Below are the code and all the weights of a small trained network. Each question names an input and a class and asks about switching units off, where a switched-off unit gives its printed mean instead of its output.

import numpy as np


def w(rows, s, z=0):
    codes = np.array(rows[::2]) - 128.0
    scale = np.full(codes.shape[1], s)
    scale[-1] = z or s
    return codes * scale


def f(y):
    return np.maximum(y, 0)


def log_softmax(a):
    a = a - a.max(-1, keepdims=True)
    return a - np.log(np.exp(a).sum(-1, keepdims=True))


def net(x, mask):
    res = np.array(x, float).reshape(1, 7) / 4 @ E
    y = f(res @ A[0][:, :-1].T + A[0][:, -1])
    res = res + np.where(mask, y, B[0][:, -1]) @ B[0][:, :-1]
    return log_softmax(res[-1] @ U[:, :-1].T + U[:, -1])


A, B = {}, {}
E = w([
[35,69,103,60,125,175,112,124,43,108,140,159],'x0',
[122,125,183,90,186,127,178,152,185,151,85,186],'x1',
[220,129,210,123,115,110,146,183,58,136,147,152],'x2',
[106,118,170,150,198,79,181,57,154,12,83,201],'x3',
[143,45,111,176,194,158,166,68,73,220,65,92],'x4',
[175,67,103,92,99,47,110,135,171,119,43,92],'x5',
[164,109,83,57,28,113,168,129,87,184,142,134],'x6',
],0.011)
A[0] = w([
[195,121,157,232,195,151,118,97,133,181,86,176,132],'N0',
[183,71,37,147,85,145,143,123,72,200,91,69,121],'N1',
[117,162,77,76,89,187,133,132,71,148,188,90,86],'N2',
[126,133,108,56,65,99,155,77,133,99,149,131,182],'N3',
[126,124,92,119,94,169,84,174,117,154,173,147,90],'N4',
[130,72,194,68,155,153,170,170,89,102,85,195,118],'N5',
[138,96,145,87,105,71,106,118,186,106,116,97,254],'N6',
[255,228,196,121,91,151,116,195,146,116,189,111,141],'N7',
[126,151,166,128,89,213,111,131,100,183,191,133,142],'N8',
[98,90,116,129,168,160,42,139,133,114,70,33,143],'N9',
],0.0087,0.0044)
B[0] = w([
[57,120,169,103,211,136,125,129,148,118,119,53,198],'N0',
[105,122,21,145,165,78,39,4,89,112,62,255,251],'N1',
[46,61,81,96,112,194,159,183,110,155,170,100,209],'N2',
[125,109,118,182,67,174,54,95,126,161,132,162,186],'N3',
[108,94,132,90,124,169,121,166,149,188,177,122,181],'N4',
[99,88,147,138,127,26,56,52,89,174,11,162,198],'N5',
[170,141,115,128,98,119,144,106,153,204,67,156,189],'N6',
[191,225,26,146,136,124,163,115,84,87,118,190,228],'N7',
[64,109,79,180,108,132,66,135,125,124,171,55,202],'N8',
[63,18,69,139,82,133,81,94,80,100,116,170,182],'N9',
],0.0086,0.017)
U = w([
[111,93,73,135,128,89,70,14,141,90,99,136,251],'0',
[100,55,90,85,52,149,97,174,155,178,242,40,33],'1',
[245,143,88,57,50,69,115,130,173,151,74,122,108],'2',
[166,208,122,149,160,134,170,158,154,26,255,91,27],'3',
[158,72,248,107,213,82,206,88,196,163,57,34,65],'4',
],0.0083,0.0026)

Each question gives the input, the list of numbers given to net, and the class t.
The units are the neurons (one row each of A and B). Each row of codes is followed by its name. A weight is (code - 128) times the scale printed after its matrix; where a second scale follows, it is the last column's (A, B and U).
mask holds one flag per neuron, in row order. A switched-off neuron (its flag False) gives its mean, the last column of its row in B, instead of its output. The means were averaged over made-up inputs and are rounded, as every weight is.
A unit's drop is (log p(t) with every unit on - log p(t) with that unit switched off) / (log p(t) with every unit on - log p(t) with every unit switched off).
The circuit of an input: a set's keep is (log p(t) with only the set's units on - log p(t) with every unit switched off) / (log p(t) with every unit on - log p(t) with every unit switched off). Starting from all 10 units, units are removed one at a time, each time the one whose removal leaves the highest keep (on an exact tie, the one counted first), for as long as the keep stays at least 0.8.
circuit, biggest first: the units of the circuit, biggest drop first
k most important neurons: the k neurons with the biggest drops, biggest first
drop when u is switched off: that unit's drop, to one decimal
input [-3,0,7,-3,-8,-2,4], class 3: circuit, biggest first : [N7, N5]
input [-2,4,8,3,0,2,-5], class 4: circuit, biggest first : [N1]
input [-3,8,6,-4,-5,-4,1], class 3: circuit, biggest first : [N1, N7]
input [-6,-2,-1,0,6,-6,-2], class 4: circuit, biggest first : [N0, N1, N7]
input [5,-5,-7,-2,5,-6,-4], class 1: 3 most important neurons : [N2, N5, N7]
input [-8,-1,2,3,5,-6,0], class 4: 2 most important neurons : [N0, N1]
input [8,0,8,0,-8,5,8], class 2: 4 most important neurons : [N5, N7, N1, N6]
input [-3,1,4,7,-4,0,-7], class 4: circuit, biggest first : [N1, N0]
input [-5,1,6,-6,0,5,-7], class 2: circuit, biggest first : [N7, N1]
input [0,-2,-3,0,-5,6,3], class 2: circuit, biggest first : [N1, N6]
input [-7,0,8,5,-3,3,-3], class 2: 3 most important neurons : [N7, N6, N1]
input [0,-4,8,-1,1,-7,8], class 1: 3 most important neurons : [N2, N8, N4]
input [-1,0,-4,6,5,-7,-3], class 4: drop when N1 is switched off : 0.2
input [-6,-6,8,6,5,-6,-8], class 4: circuit, biggest first : [N0]
input [-6,4,8,2,2,1,-2], class 4: drop when N1 is switched off : 0.3
input [-1,1,7,6,-6,0,3], class 2: drop when N1 is switched off : 0.3
input [4,-1,-7,-1,-5,3,-2], class 1: drop when N1 is switched off : 0.9
input [-7,7,1,5,0,-3,4], class 4: 2 most important neurons : [N1, N0]
